Look-ups in named tables: a row name and a column name give one cell, copied from the table.

sal:
	kipeli	gis	besoro	neta	darelo	zezagup	vunadi
zeregeb	66	62	59	39	75	64	57
viv	71	75	74	69	70	75	83
neb	86	24	65	67	56	42	63
moz	86	24	67	64	53	42	58
mimu	84	22	65	66	55	39	61
koreze	61	70	70	76	66	77	82
bir	86	23	64	67	56	42	62
pemom	66	65	59	41	75	65	56
bon	71	60	57	42	76	76	58
zor	72	65	58	41	79	75	58

neta of bon = 42
neta of bir = 67
darelo of zeregeb = 75
gis of moz = 24
gis of viv = 75
kipeli of viv = 71
darelo of koreze = 66
neta of neb = 67
gis of neb = 24
vunadi of moz = 58

pezu =
fields: bog, mipi, zafev, berufeb, munat, mirutub, ravugig
bigolep: [6152, 7552, 5583, 6268, 3877, 361, 1281]
mov: [5268, 4306, 7030, 6510, 5071, 1481, 4536]
nidak: [8169, 8091, 1791, 5330, 3035, 61, 1442]
sebide: [2932, 4174, 3328, 2088, 151, 529, 4213]
fozerep: [2112, 1460, 4833, 1976, 5001, 3299, 2354]
gopora: [4116, 2695, 3575, 1757, 3638, 1879, 1982]

What is the ravugig of nidak in pezu?
1442
What is the bog of gopora in pezu?
4116
What is the mipi of mov in pezu?
4306
What is the zafev of sebide in pezu?
3328
What is the bog of sebide in pezu?
2932
What is the mirutub of sebide in pezu?
529
What is the mirutub of nidak in pezu?
61
What is the zafev of mov in pezu?
7030
What is the munat of nidak in pezu?
3035
Which row has the largest ravugig? mov

vufeb =
|  | meni | gami | gunage | ninu |
|---|---|---|---|---|
| vibaz | -4370 | 218 | -8147 | 4355 |
| lef | -2072 | -3916 | -8147 | 4355 |
| ladagez | -4370 | 70 | -8147 | 4355 |
| dev | -4370 | -3916 | 5482 | -4448 |

vibaz, meni => -4370
lef, meni => -2072
dev, gami => -3916
lef, gunage => -8147
ladagez, ninu => 4355
vibaz, gami => 218
Row with the largest gunage: dev

nop =
,mipos,kimuz,bedod
tofemaz,198,186,118
zaziza,223,117,160
vimizo,126,186,97
zogok,126,117,160
sek,174,203,224
seligon,198,151,139
ruf,126,117,75
rog,54,186,160

ruf, bedod => 75
zogok, bedod => 160
sek, bedod => 224
rog, kimuz => 186
rog, mipos => 54
zaziza, kimuz => 117
zogok, mipos => 126

nati
fields: reg, gof, dokekup, met, baru, zedi, rikov, maveta, tez, zevodi
gelem: [4.7, 3.4, 19.1, 37.4, 50.8, 66.8, 75.2, 59.4, 41.9, 29.1]
fufalo: [32.8, 47.0, 66.1, 71.3, 62.9, 43.3, 32.4, 14.1, 5.8, 12.4]
fup: [57.9, 73.9, 66.8, 49.3, 39.1, 20.5, 4.4, 6.4, 21.5, 34.0]
kek: [37.8, 53.5, 66.4, 70.3, 54.7, 38.0, 24.9, 9.7, 7.2, 16.9]

gof of fufalo: 47.0
reg of fufalo: 32.8
rikov of fufalo: 32.4
baru of fufalo: 62.9
zedi of kek: 38.0
baru of gelem: 50.8
dokekup of kek: 66.4
zevodi of fufalo: 12.4
maveta of kek: 9.7
reg of gelem: 4.7
zevodi of kek: 16.9
maveta of fup: 6.4
met of fufalo: 71.3
zedi of fup: 20.5
gof of kek: 53.5
maveta of gelem: 59.4
dokekup of fup: 66.8
Which row has the largest gof? fup

fas
|  | bomab | zigome | muti | sasevu | mibabi | taf |
|---|---|---|---|---|---|---|
| muv | 97 | 142 | 117 | 166 | 132 | 110 |
| sitimed | 147 | 100 | 126 | 76 | 113 | 135 |
| lat | 143 | 107 | 135 | 81 | 122 | 134 |
| kovilav | 39 | 168 | 172 | 182 | 157 | 157 |
| tizu | 54 | 155 | 156 | 148 | 182 | 162 |
| nid | 71 | 159 | 146 | 166 | 162 | 139 |
| sokab | 191 | 88 | 93 | 68 | 110 | 101 |
| kir | 60 | 182 | 138 | 214 | 147 | 182 |
| gub | 181 | 66 | 112 | 34 | 103 | 66 |
| zad | 69 | 184 | 139 | 220 | 143 | 180 |

muti of muv: 117
bomab of gub: 181
mibabi of gub: 103
zigome of kovilav: 168
zigome of nid: 159
taf of zad: 180
sasevu of sokab: 68
sasevu of zad: 220
muti of sokab: 93
taf of sitimed: 135
taf of gub: 66
mibabi of nid: 162
muti of zad: 139

